Below is a small trained network, with its code and all its weights. Each question gives an input and a class and asks what happens when units are switched off, that is, made to give their printed mean instead of their output.

import numpy as np


def w(rows, s, z=0):
    codes = np.array(rows[::2]) - 128.0
    scale = np.full(codes.shape[1], s)
    scale[-1] = z or s
    return codes * scale


def norm(h):
    return h / np.sqrt((h * h).mean(-1, keepdims=True) + 1e-5)


def f(y):
    return np.maximum(y, 0)


def log_softmax(a):
    a = a - a.max(-1, keepdims=True)
    return a - np.log(np.exp(a).sum(-1, keepdims=True))


def net(x, mask):
    res = np.array(x, float).reshape(1, 7) / 4 @ E
    u = 0
    for l in range(2):
        y = f(norm(res) @ A[l][:, :-1].T + A[l][:, -1])
        res = res + np.where(mask[u : u + 4], y, B[l][:, -1]) @ B[l][:, :-1]
        u += 4
    return log_softmax(norm(res)[-1] @ U[:, :-1].T + U[:, -1])


A, B = {}, {}
E = w([
[168,170,152,101,53,116,166,120,76,97],'x0',
[215,117,144,197,154,134,91,162,127,162],'x1',
[63,169,120,18,69,114,157,69,109,116],'x2',
[142,157,180,98,181,151,182,61,152,87],'x3',
[6,44,119,168,142,149,212,153,172,19],'x4',
[187,153,170,107,138,123,218,82,120,72],'x5',
[81,134,117,79,84,123,162,102,114,104],'x6',
],0.0024)
A[0] = w([
[3,75,87,157,181,147,70,150,167,153,40],'0.n1',
[204,96,82,245,161,93,103,186,119,164,36],'0.n2',
[166,178,115,59,19,103,53,120,82,203,6],'0.n3',
[253,215,198,73,163,153,181,20,103,113,68],'0.n4',
],0.0025,0.0024)
B[0] = w([
[97,87,80,102,238,130,85,82,227,206,205],'0.n1',
[172,91,204,190,76,159,181,154,110,11,214],'0.n2',
[105,222,15,78,61,52,128,161,1,237,209],'0.n3',
[153,177,163,88,228,142,98,65,198,159,252],'0.n4',
],0.0033,0.0025)
A[1] = w([
[192,104,149,254,139,162,100,194,128,126,5],'1.n1',
[53,114,135,116,82,131,194,124,113,48,13],'1.n2',
[175,97,134,255,142,144,113,174,110,136,30],'1.n3',
[159,173,119,77,38,106,90,143,39,176,56],'1.n4',
],0.0042,0.0019)
B[1] = w([
[175,107,213,158,45,105,66,192,144,95,248],'1.n1',
[106,62,94,148,57,185,219,134,72,77,208],'1.n2',
[210,93,227,190,61,110,1,235,161,87,236],'1.n3',
[113,174,57,148,109,70,120,142,39,171,255],'1.n4',
],0.0052,0.0031)
U = w([
[207,213,197,65,225,140,166,31,172,135,47],'0',
[210,84,205,183,94,116,47,209,162,112,250],'1',
[145,223,41,85,91,59,103,121,11,225,137],'2',
[65,68,96,105,80,162,254,107,105,60,167],'3',
[49,56,63,129,213,148,79,128,224,184,9],'4',
],0.0076,0.0015)

Each question gives the input, the list of numbers given to net, and the class t.
The units are the neurons (one row each of A and B). Each row of codes is followed by its name. A weight is (code - 128) times the scale printed after its matrix; where a second scale follows, it is the last column's (A, B and U).
mask holds one flag per neuron, layer by layer. A switched-off neuron (its flag False) gives its mean, the last column of its row in B, instead of its output. The means were averaged over made-up inputs and are rounded, as every weight is.
A unit's drop is (log p(t) with every unit on - log p(t) with that unit switched off) / (log p(t) with every unit on - log p(t) with every unit switched off).
The circuit of an input: a set's keep is (log p(t) with only the set's units on - log p(t) with every unit switched off) / (log p(t) with every unit on - log p(t) with every unit switched off). Starting from all 8 units, units are removed one at a time, each time the one whose removal leaves the highest keep (on an exact tie, the one counted first), for as long as the keep stays at least 0.8.
circuit, biggest first: the units of the circuit, biggest drop first
top k neurons: the k neurons with the biggest drops, biggest first
drop when u is switched off: that unit's drop, to one decimal
input [3,-2,0,3,-2,1,3], class 0: circuit, biggest first	0.n4
input [3,8,-1,5,-5,4,5], class 0: circuit, biggest first	0.n4; 1.n3
input [-6,-8,1,-6,-2,4,6], class 3: circuit, biggest first	1.n2; 0.n3
input [-7,-6,1,-1,-6,8,-3], class 0: top 2 neurons	0.n4; 1.n4
input [-7,2,3,-3,1,8,-2], class 0: circuit, biggest first	1.n3; 1.n2
input [-3,5,1,5,-3,3,-5], class 0: circuit, biggest first	0.n4; 1.n3
input [3,0,-6,-8,-3,3,8], class 2: top 2 neurons	0.n3; 1.n4
input [-7,2,7,-6,1,3,-7], class 4: drop when 0.n1 is switched off	0.8
input [8,0,-6,6,-7,4,-1], class 0: drop when 0.n4 is switched off	0.6
input [-8,8,3,3,-1,7,0], class 0: drop when 0.n4 is switched off	0.2
